Below is a small trained network, with its code and all its weights. Each question gives an input and a target symbol and asks what happens when units are switched off, that is, made to give their printed mean instead of their output.

import numpy as np


def w(rows, s, z=0):
    codes = np.array(rows[::2]) - 128.0
    scale = np.full(codes.shape[1], s)
    scale[-1] = z or s
    return codes * scale


def f(y):
    return np.maximum(y, 0)


def softmax(a):
    e = np.exp(a - a.max(-1, keepdims=True))
    return e / e.sum(-1, keepdims=True)


def log_softmax(a):
    a = a - a.max(-1, keepdims=True)
    return a - np.log(np.exp(a).sum(-1, keepdims=True))


def net(x, mask):
    ids = ['ΞΦαεθμπσω'.index(c) for c in x.split()]
    T = len(ids)
    res = E[ids] + P[:T]
    u = 0
    for l in range(3):
        r = res
        for j in range(2):
            rows = slice(3 * j, 3 * j + 3)
            q, k, v = (r @ M[l][rows].T for M in (Q, K, V))
            z = softmax(np.where(np.tri(T) > 0, q @ k.T / 3**0.5, -1e9)) @ v
            o = O[l][rows]
            res = res + np.where(mask[u + j], z, o[:, -1]) @ o[:, :-1]
        u += 2
        y = f(res @ A[l][:, :-1].T + A[l][:, -1])
        res = res + np.where(mask[u : u + 4], y, B[l][:, -1]) @ B[l][:, :-1]
        u += 4
    return log_softmax(res[-1] @ U[:, :-1].T + U[:, -1])


Q, K, V, O, A, B = {}, {}, {}, {}, {}, {}
E = w([
[22,47,22,121,196,253],'Ξ',
[100,188,139,54,109,145],'Φ',
[203,15,4,228,58,108],'α',
[127,142,22,189,163,129],'ε',
[186,61,161,148,48,71],'θ',
[94,211,124,126,233,201],'μ',
[133,117,209,109,128,87],'π',
[178,220,80,162,103,62],'σ',
[87,219,210,53,178,120],'ω',
],0.0039)
P = w([
[220,124,152,10,213,50],'0',
[21,162,124,216,51,224],'1',
[45,56,101,177,251,50],'2',
[235,134,27,2,123,232],'3',
[55,162,34,246,77,232],'4',
[36,3,52,192,249,50],'5',
[253,112,5,4,130,253],'6',
[53,201,143,215,103,185],'7',
[49,4,137,157,234,11],'8',
],0.004)
Q[0] = w([
[54,220,251,32,124,8],'L0H0',
[48,209,251,37,144,12],'L0H0',
[193,26,3,230,152,244],'L0H0',
[164,39,17,2,251,237],'L0H1',
[172,67,30,2,251,229],'L0H1',
[163,42,27,2,247,218],'L0H1',
],0.004)
K[0] = w([
[21,251,253,39,157,199],'L0H0',
[21,251,249,38,178,194],'L0H0',
[236,6,3,218,126,50],'L0H0',
[36,2,2,64,232,252],'L0H1',
[29,4,19,49,229,254],'L0H1',
[21,3,4,70,234,253],'L0H1',
],0.004)
V[0] = w([
[26,115,7,251,63,246],'L0H0',
[196,6,20,229,12,94],'L0H0',
[156,7,4,249,6,156],'L0H0',
[49,9,8,208,189,214],'L0H1',
[35,62,4,167,222,242],'L0H1',
[3,5,30,254,68,253],'L0H1',
],0.0039)
O[0] = w([
[84,108,24,228,171,208,173],'L0H0',
[223,52,48,250,97,145,152],'L0H0',
[187,63,37,255,119,173,163],'L0H0',
[143,61,14,154,204,188,238],'L0H1',
[142,96,4,120,201,210,252],'L0H1',
[88,57,50,214,171,195,199],'L0H1',
],0.0036,0.0022)
A[0] = w([
[245,32,114,129,207,35,231],'L0N0',
[146,224,103,153,39,177,249],'L0N1',
[86,81,134,222,78,145,250],'L0N2',
[254,167,46,10,189,233,199],'L0N3',
],0.004,0.0022)
B[0] = w([
[205,7,4,27,240,10,240],'L0N0',
[181,239,68,205,43,191,202],'L0N1',
[35,195,179,208,130,217,249],'L0N2',
[231,211,33,5,120,248,255],'L0N3',
],0.004,0.0033)
Q[1] = w([
[115,198,155,214,29,161],'L1H0',
[126,163,154,204,41,139],'L1H0',
[148,49,103,42,228,84],'L1H0',
[3,198,215,254,22,106],'L1H1',
[3,5,223,246,251,3],'L1H1',
[253,253,78,22,3,252],'L1H1',
],0.004)
K[1] = w([
[41,216,202,172,30,227],'L1H0',
[35,194,165,193,31,221],'L1H0',
[212,39,47,98,219,33],'L1H0',
[7,252,253,98,167,148],'L1H1',
[139,251,254,11,67,2],'L1H1',
[59,6,3,252,179,254],'L1H1',
],0.004)
V[1] = w([
[22,25,16,245,231,251],'L1H0',
[177,53,82,71,235,93],'L1H0',
[174,45,159,26,212,48],'L1H0',
[27,237,169,29,251,227],'L1H1',
[38,139,7,222,240,254],'L1H1',
[242,27,66,227,3,31],'L1H1',
],0.004)
O[1] = w([
[154,72,120,220,185,192,253],'L1H0',
[192,3,36,74,177,37,242],'L1H0',
[113,21,106,18,85,19,160],'L1H0',
[8,197,201,89,242,249,216],'L1H1',
[183,142,67,189,174,247,245],'L1H1',
[247,86,43,179,14,7,65],'L1H1',
],0.004,0.0026)
A[1] = w([
[180,4,42,63,234,90,253],'L1N0',
[34,75,107,244,207,194,120],'L1N1',
[56,251,245,31,52,87,210],'L1N2',
[165,8,214,34,2,2,79],'L1N3',
],0.004,0.0031)
B[1] = w([
[168,42,7,17,243,11,255],'L1N0',
[37,157,233,216,51,111,219],'L1N1',
[51,251,175,89,125,134,179],'L1N2',
[7,27,195,197,3,7,164],'L1N3',
],0.004,0.0097)
Q[2] = w([
[54,19,83,90,238,91],'L2H0',
[190,238,186,167,24,171],'L2H0',
[148,200,45,92,109,177],'L2H0',
[49,113,169,239,172,93],'L2H1',
[82,69,100,24,146,3],'L2H1',
[225,186,89,47,51,234],'L2H1',
],0.004)
K[2] = w([
[98,64,118,29,199,59],'L2H0',
[150,199,143,214,60,200],'L2H0',
[203,153,50,207,215,237],'L2H0',
[3,140,234,182,69,105],'L2H1',
[143,70,76,32,22,6],'L2H1',
[250,160,50,120,230,229],'L2H1',
],0.0039)
V[2] = w([
[230,133,21,56,247,100],'L2H0',
[226,139,19,58,247,99],'L2H0',
[232,235,21,81,243,176],'L2H0',
[230,17,45,213,5,36],'L2H1',
[12,250,228,122,212,230],'L2H1',
[252,4,22,28,249,76],'L2H1',
],0.004)
O[2] = w([
[24,218,31,204,212,55,253],'L2H0',
[20,218,32,208,214,49,254],'L2H0',
[37,243,175,252,177,32,56],'L2H0',
[151,217,4,10,47,59,21],'L2H1',
[132,32,251,249,151,146,127],'L2H1',
[117,243,37,30,200,218,215],'L2H1',
],0.004,0.0028)
A[2] = w([
[239,21,236,161,221,237,3],'L2N0',
[235,214,81,28,13,56,47],'L2N1',
[248,225,85,53,13,126,195],'L2N2',
[255,10,226,131,37,249,13],'L2N3',
],0.0039,0.004)
B[2] = w([
[217,253,124,215,50,216,236],'L2N0',
[247,140,215,238,155,28,205],'L2N1',
[252,136,237,241,67,32,199],'L2N2',
[6,223,5,130,6,212,247],'L2N3',
],0.004,0.015)
U = w([
[122,220,115,152,30,201,64],'Ξ',
[161,111,172,202,122,91,252],'Φ',
[195,120,227,180,243,113,164],'α',
[2,135,138,191,135,4,68],'ε',
[48,160,71,13,177,239,120],'θ',
[93,100,69,1,65,214,115],'μ',
[71,4,110,59,135,89,252],'π',
[205,207,109,148,122,108,3],'σ',
[245,64,142,112,148,112,77],'ω',
],0.0038,0.004)

Each question gives the input, a string of symbols that net reads in full, and the target symbol t.
The units are the heads (3 rows each of Q, K, V and O) and the neurons (one row each of A and B). Each row of codes is followed by its name. A weight is (code - 128) times the scale printed after its matrix; where a second scale follows, it is the last column's (O, A, B and U).
mask holds one flag per unit, layer by layer, with each layer's heads first. A switched-off unit (its flag False) gives its mean, the last column of its rows in O or B, instead of its output. The means were averaged over made-up inputs and are rounded, as every weight is.
A unit's drop is (log p(t) with every unit on - log p(t) with that unit switched off) / (log p(t) with every unit on - log p(t) with every unit switched off).
unit that matters most: the unit with the biggest drop
k most important neurons: the k neurons with the biggest drops, biggest first
heads that matter: for each layer, one digit per head in row order, 1 if its drop is at least 0.15 and else 0, layers parted by /
input π ε Ξ σ Ξ σ ε ε σ, target μ: 2 most important neurons	[L1N3, L2N3]
input σ ω Φ Ξ μ μ, target π: unit that matters most	L0H1
input α ω ε, target σ: 4 most important neurons	[L0N0, L2N1, L1N3, L2N2]
input Ξ Ξ π ω θ, target Ξ: 3 most important neurons	[L1N0, L0N0, L1N1]
input θ σ Ξ Ξ Ξ, target α: 3 most important neurons	[L2N3, L0N0, L0N2]
input Ξ μ α ω ω Ξ Ξ π Ξ, target ε: heads that matter	00 / 10 / 10
input ω ω π ε μ π σ α α, target Ξ: 4 most important neurons	[L2N3, L2N0, L1N3, L1N2]
input Ξ Ξ Ξ σ Ξ ω Φ σ π, target ε: 4 most important neurons	[L1N1, L0N3, L1N0, L0N2]
input θ ε α, target ω: 2 most important neurons	[L1N3, L2N1]
input Ξ ω ω μ α Φ, target ε: heads that matter	00 / 10 / 10
input π π μ μ θ Ξ μ, target θ: heads that matter	00 / 00 / 01
input σ Φ Ξ α μ ω Ξ μ σ, target π: heads that matter	11 / 11 / 00
input σ σ Φ, target π: 2 most important neurons	[L2N0, L1N2]
input μ μ ε ω ε α Φ, target σ: unit that matters most	L1H1
input ω Ξ ε, target Ξ: heads that matter	11 / 11 / 11
input μ θ Φ π θ ω Ξ ω σ, target α: heads that matter	11 / 11 / 01
input Ξ Ξ ω, target ε: 3 most important neurons	[L1N1, L0N3, L1N0]
input π π Ξ Ξ Ξ α ω Ξ π, target μ: heads that matter	11 / 11 / 10
input π α σ α ε ε, target μ: heads that matter	11 / 11 / 10
input Ξ π Ξ σ, target θ: unit that matters most	L2H1
input α Ξ α ω Ξ Ξ α, target σ: 2 most important neurons	[L0N0, L2N2]
input ω ω Φ ω α Ξ, target Ξ: 2 most important neurons	[L2N3, L2N0]
input Ξ θ μ σ ε π μ Φ ω, target ε: heads that matter	00 / 10 / 10
input μ π ω, target α: heads that matter	11 / 01 / 01
input ω Ξ α α θ Ξ, target Ξ: 4 most important neurons	[L1N1, L0N2, L2N3, L2N0]
